m =
[[-0.23 -0.38  2.16 -0.73 -0.21 -1.39  2.66 -0.59  0.09 -1.52  0.28  1.78]
 [-0.80 -0.34 -1.08  0.21  1.40  3.36  1.91  1.20  1.76  1.87 -1.45  1.49]
 [ 0.00  1.67  1.65  2.29 -0.94 -0.62 -0.63  1.23  0.43 -1.71  1.45  0.23]
 [-1.61  0.19  2.52  0.41  1.13  2.32  5.34  1.60  2.90 -0.83 -1.54  4.08]
 [-0.69  1.56 -1.16 -3.30  1.10  4.45  0.17  2.15  1.52  1.20  3.40
  -1.95]]
Indices start at 0.
row 0 col 0 => -0.23
row 4 col 0 => -0.69
row 4 col 4 => 1.10
row 4 col 8 => 1.52
row 1 col 2 => -1.08
row 1 col 9 => 1.87
row 0 col 6 => 2.66
row 3 col 7 => 1.60
row 2 col 6 => -0.63
row 1 col 0 => -0.80
row 1 col 7 => 1.20
row 1 col 4 => 1.40
row 3 col 9 => -0.83
row 0 col 2 => 2.16
row 4 col 11 => -1.95
row 3 col 2 => 2.52
row 4 col 3 => -3.30
row 2 col 8 => 0.43
row 2 col 4 => -0.94
row 4 col 2 => -1.16
row 2 col 0 => 0.00
row 4 col 7 => 2.15
row 2 col 1 => 1.67
row 3 col 10 => -1.54
row 0 col 1 => -0.38
row 4 col 6 => 0.17
row 0 col 8 => 0.09
row 3 col 8 => 2.90
row 2 col 9 => -1.71
row 1 col 6 => 1.91
row 0 col 5 => -1.39
row 4 col 5 => 4.45

B =
3	3	2	6	5	5	3	8	6	2	4	4	4
4	5	7	3	3	4	3	4	3	6	5	4	4
8	3	4	4	3	3	6	3	5	4	2	7	2
7	3	5	3	3	3	5	3	4	5	3	6	2
5	4	6	3	3	3	4	4	3	6	4	4	4
3	8	3	4	5	4	2	4	2	4	9	3	7
3	3	2	6	5	5	4	7	6	2	3	4	3
4	4	7	3	3	4	4	5	4	6	4	4	4
B[0,0] => 3
B[6,6] => 4
B[3,11] => 6
B[6,1] => 3
B[0,3] => 6
B[0,9] => 2
B[3,6] => 5
B[5,4] => 5
B[4] => [5, 4, 6, 3, 3, 3, 4, 4, 3, 6, 4, 4, 4]
B[3,3] => 3
B[4,6] => 4
B[2,10] => 2
B[:, 10] => [4, 5, 2, 3, 4, 9, 3, 4]
B[3] => [7, 3, 5, 3, 3, 3, 5, 3, 4, 5, 3, 6, 2]
B[2,3] => 4
B[7,10] => 4
B[2,8] => 5
B[2,0] => 8
B[1] => [4, 5, 7, 3, 3, 4, 3, 4, 3, 6, 5, 4, 4]
B[6,4] => 5
B[:, 2] => [2, 7, 4, 5, 6, 3, 2, 7]
B[6] => [3, 3, 2, 6, 5, 5, 4, 7, 6, 2, 3, 4, 3]
B[7,1] => 4
B[:, 1] => [3, 5, 3, 3, 4, 8, 3, 4]
B[:, 12] => [4, 4, 2, 2, 4, 7, 3, 4]
B[2,4] => 3
B[6,10] => 3
B[:, 5] => [5, 4, 3, 3, 3, 4, 5, 4]
B[6,0] => 3
B[1,7] => 4
B[7] => [4, 4, 7, 3, 3, 4, 4, 5, 4, 6, 4, 4, 4]

data =
483  646  236  775   92
508  404  265  428  244
379  404  254  717  468
250  477  330  478  470
data[-4, 0] = 483
data[2, -3] = 254
data[-2] = [379, 404, 254, 717, 468]
data[-4, -2] = 775
data[1, 1] = 404
data[3, -4] = 477
data[3, 3] = 478

arr =
[[ 0.08 -0.27 -4.16  0.00]
 [ 2.16  0.65  4.44  2.08]
 [ 0.83  2.85 -4.71  0.77]
 [ 1.31 -0.77 -0.50  1.25]
 [-5.13  1.04  0.12 -5.23]
 [-3.70 -0.30  4.74 -3.81]
 [-0.22  2.13 -6.49 -0.30]
 [-1.97  0.41 -4.01 -2.07]
 [-2.41  1.89 -0.57 -2.47]
 [-2.67  3.12 -4.22 -2.76]
 [-4.55  0.67  3.58 -4.64]
 [-1.70  1.81  4.11 -1.79]
 [-3.34  2.12  3.21 -3.44]
 [-5.37  1.36 -0.20 -5.48]
 [ 2.99 -0.52  3.55  2.91]]
Indices start at 0.
(0, 0): 0.08
(8, 1): 1.89
(12, 2): 3.21
(0, 3): 0.00
(10, 1): 0.67
(3, 0): 1.31
(10, 2): 3.58
(10, 3): -4.64
(5, 1): -0.30
(13, 3): -5.48
(8, 2): -0.57
(0, 2): -4.16
(2, 0): 0.83
(13, 0): -5.37
(5, 2): 4.74
(5, 0): -3.70
(2, 1): 2.85
(4, 2): 0.12
(4, 1): 1.04
(2, 3): 0.77
(11, 1): 1.81
(7, 1): 0.41
(7, 0): -1.97
(12, 0): -3.34
(13, 1): 1.36

a =
[[ 0.4  0.4  0.5  1.9  2.4 -2.1  2.2 -0.2]
 [ 0.3  0.4  0.3  0.8  1.5  0.0  1.6  0.7]
 [ 1.2  0.9  0.9  1.3  1.7 -1.2  1.4 -0.1]
 [ 0.2  0.5  0.4  1.5  1.6 -0.8  1.9  0.8]
 [-0.1  0.1  0.2  2.2  2.0 -2.2  2.6  1.0]
 [ 1.2  0.2  0.7  1.7  1.9 -1.6  1.9  0.1]
 [ 0.0  0.1  0.1  1.6  2.2 -1.4  2.5  0.6]]
a[0,0] = 0.4
a[-1,-2] = 2.5
a[3] = [0.2, 0.5, 0.4, 1.5, 1.6, -0.8, 1.9, 0.8]
a[3,1] = 0.5
a[-3,-2] = 2.6
a[5,-4] = 1.9
a[-3,7] = 1.0
a[:, 0] = [0.4, 0.3, 1.2, 0.2, -0.1, 1.2, 0.0]
a[4] = [-0.1, 0.1, 0.2, 2.2, 2.0, -2.2, 2.6, 1.0]
a[0] = [0.4, 0.4, 0.5, 1.9, 2.4, -2.1, 2.2, -0.2]
a[-6] = [0.3, 0.4, 0.3, 0.8, 1.5, 0.0, 1.6, 0.7]
a[3,-6] = 0.4
a[1,-5] = 0.8
a[:, 5] = [-2.1, 0.0, -1.2, -0.8, -2.2, -1.6, -1.4]
a[5,-1] = 0.1
a[-5] = [1.2, 0.9, 0.9, 1.3, 1.7, -1.2, 1.4, -0.1]
a[-5,7] = -0.1
a[-7,-3] = -2.1
a[5,-7] = 0.2
a[5] = [1.2, 0.2, 0.7, 1.7, 1.9, -1.6, 1.9, 0.1]
a[6,4] = 2.2
a[2,-6] = 0.9
a[-6,1] = 0.4
a[0,-2] = 2.2
a[-6,-8] = 0.3
a[:, 6] = [2.2, 1.6, 1.4, 1.9, 2.6, 1.9, 2.5]
a[-4,-8] = 0.2
a[-2,6] = 1.9
a[-3,-3] = -2.2

W =
array([[ -71.294,  -40.325,    9.388,   82.208,  156.499,  128.193,
        -138.556,  120.398,  -40.913, -121.664],
       [  40.913,  -62.350,   49.280,  -64.134, -109.486,   10.131,
          90.951,    2.968, -120.564,   74.454],
       [ -65.677,  126.663,  -72.060,  141.991,  158.150,   96.087,
        -128.440,  -11.905, -125.247,  -83.599],
       [  58.364,  -62.412,   53.705,   34.235,  -37.459,   81.295,
          48.784,  -15.261,  -83.228,   16.474]])
Indices start at 0.
(0, 0): -71.294
(3, 7): -15.261
(0, 5): 128.193
(2, 8): -125.247
(1, 2): 49.280
(1, 4): -109.486
(1, 1): -62.350
(3, 3): 34.235
(2, 3): 141.991
(0, 4): 156.499
(2, 6): -128.440
(2, 4): 158.150
(1, 5): 10.131
(1, 9): 74.454
(3, 2): 53.705
(3, 0): 58.364
(2, 5): 96.087
(3, 4): -37.459
(1, 0): 40.913
(0, 2): 9.388
(1, 6): 90.951
(1, 7): 2.968
(0, 1): -40.325
(3, 8): -83.228

x = [-104.040, -8.282, -26.336, 153.909, 38.549, 202.750, -31.794, -33.348, -151.121]
x[0] => -104.040
x[5] => 202.750
x[1] => -8.282
x[6] => -31.794
x[4] => 38.549
x[2] => -26.336
x[8] => -151.121
